Each row has a name. Each piece below is followed by the name of the row it came from, unless a question asks for something else. Each question is about the rows just above it.

Columns, left to right: K Z T N
k_780: [118 147 147 152]
k_109: [ 65 109 143 111]
k_163: [118 148 147 152]
k_24: [ 51 109 143 111]
Count of [147] in k_780: -> 2
Which column holds [148 109] top down? -> Z
[118 148 147 152] is in which row? -> k_163

Columns, left to right: M X W C
k_271: [147  85  85 141]
k_572: [132 131 123  98]
k_633: [119 165 129 127]
k_402: [138 104 127  95]
k_9: [132 130 130 130]
k_429: [105 185 127  84]
asked: [138 104 127] -> k_402
Count of [130] in k_9: -> 3
Right after [185] comes -> [127]
Which column holds this, read top down? [127  95 130] -> C
Where do [132 131] appear? -> k_572
Times [85] occurs in k_271: -> 2

Columns, left to right: V Y L J
k_885: [163 139 152  89]
k_300: [141 130 128 118]
k_369: [147 146 115 107]
k_15: [145 140  90 110]
k_778: [134 143 109  98]
k_972: [151 152 109 107]
k_545: [131 173 113 115]
k_204: [163 139 138 147]
k_73: [128 150 144  88]
k_715: [128 157 148  54]
How many times does k_715 hold [147]? -> 0
Count of [145] in k_15: -> 1
Which column holds this, read top down? [115 147  88  54] -> J

Columns, left to right: R Q H U F A B E G D
k_316: [136 153 147 126 183 132 108 127 106 135]
k_573: [123 123  86 127 123 127 127 127 123 123]
k_971: [127 127 130 121 161 122  84 129 112 159]
k_524: [157 204 171 139 201 157 153 126 101 163]
k_183: [139 174 147 133 181 148 134 123 104 117]
k_858: [140 187 115 149 112 181 157 124 115 138]
k_709: [136 204 171 139 201 157 153 126 101 108]
k_843: [134 158 109 141 124 162 124 129 120 164]
k_969: [157 204 171 139 201 157 153 126 101 108]
Which column holds [106 123 112 101] top down? -> G
Times [123] occurs in k_573: -> 5
Which column holds [127 129 126] top down? -> E
What comes right after [158] in the named rows? -> [109]
Which column holds [124 153] top down? -> B
[187 115 149 112 181 157 124 115 138] is in which row? -> k_858

Columns, left to right: tuked nis luda Vepu lupaf Kober muto dusup voti Kava
k_562: [150 144 107 114 181 182 153 129  78  63]
k_196: [150 144 107 114 102 182 153 129  78  63]
k_770: [118 150 159 126 145 154 156 126 160 127]
k_178: [150 144 107 114 181 182 153 119  78  63]
How many times does k_770 hold [159]? -> 1
[114 126] is in which column, read top down? -> Vepu

Columns, left to right: kiv ponu mazef Romo Kolak fep Nali
k_641: [162 122 139  99 138 108 134]
k_899: [ 78 128 123 162 108 157 125]
k_491: [ 96 118 118 142 111 148 134]
k_379: [ 58 161 120 170  96 141  90]
k_828: [184 123 157  72 138  86 132]
k_4: [118 188 133 119 111  80  64]
k_290: [118  74 128 144 133 179 183]
k_311: [181 137 161  68 132  74 117]
k_357: [ 86  91 133 110 113 178 163]
k_115: [ 98  49 135 154 124 206 207]
k_733: [171 109 143  94 142 113 148]
k_546: [ 78 128 123 162 108 157 134]
How many times does k_491 hold [111]? -> 1
Which column holds this, read top down? [ 74 178 206] -> fep
[171  78] is in which column, read top down? -> kiv
Count of [148] in k_733: -> 1

Columns, left to right: zanu Fese Suzig vevi lon fis
k_539: [107 124 181 113 111 111]
k_708: [128  86  86 123 128  86]
k_727: [180 103 105 128 124 194]
k_928: [ 94 130 107 117 117 103]
k_276: [127  90 157  94 103 181]
k_547: [114 125 133 121  87 170]
k_174: [180 103 105 128 124 130]
asked: [127  90 157  94 103 181] -> k_276
asked: [124 181 113] -> k_539
How many times does k_539 hold [111]? -> 2
Count of [86] in k_708: -> 3
Which column holds this, read top down? [117 103  87] -> lon

Columns, left to right: keli Dagev nokas dez nolu rada Kabus Peg Soka vofo
k_567: [ 80 104 129 176 104 121  91  69  85  55]
k_973: [173 149 143  92 150 134 165 185 169 199]
k_686: [120 145 123 175 136 143 109 113 122  93]
k_964: [ 81 115 111 126 109 126 126  70  84  54]
k_391: [ 89 120 116 185 116 133 135  75  95  48]
k_855: [128 118 133 118 118 127 111 128 128 128]
k_649: [133 157 129 188 147 154 109 124 136  92]
k_985: [ 95 134 102 106 112 106 138 106  79 157]
Which column holds [ 70  75 128 124] top down? -> Peg
Right after [175] comes -> [136]
Where do [126 109 126 126  70  84  54] appear? -> k_964
What comes right after [89] in the named rows? -> [120]
The row with [126 109] is -> k_964
Times [128] occurs in k_855: -> 4
How many times does k_964 hold [127]? -> 0

Columns, left to right: nobop Beke Fus lerem Ragap mure
k_672: [194 178 149 123 148 140]
k_586: [187 129 149 123 179 140]
k_170: [147 123 179 176  90 146]
Where do [148 140] appear? -> k_672
asked: [123 179 176  90] -> k_170
Which row holds [147 123 179 176  90 146]? -> k_170
Where do [149 123 179] appear? -> k_586
Right after [147] comes -> [123]

Columns, left to right: Bab noden damoz dupu Fibaz zab sak tad
k_167: [165 148 136 164 155 149 184 183]
k_51: [136 120 185 129 141  95 101 111]
k_198: [193 130 177 170 162 137 162 155]
k_319: [165 148 136 164 155 149 141 151]
k_848: [128 119 174 123 134 101  95 107]
k_67: [112 132 132 121 127 118 118 129]
k_475: [128 119 174 123 122 101  95 107]
k_983: [128 119 170 123 134 101  95 107]
Which row holds [127 118 118 129]? -> k_67
[128 119 174 123 122 101  95 107] is in which row? -> k_475
Right after [112] comes -> [132]

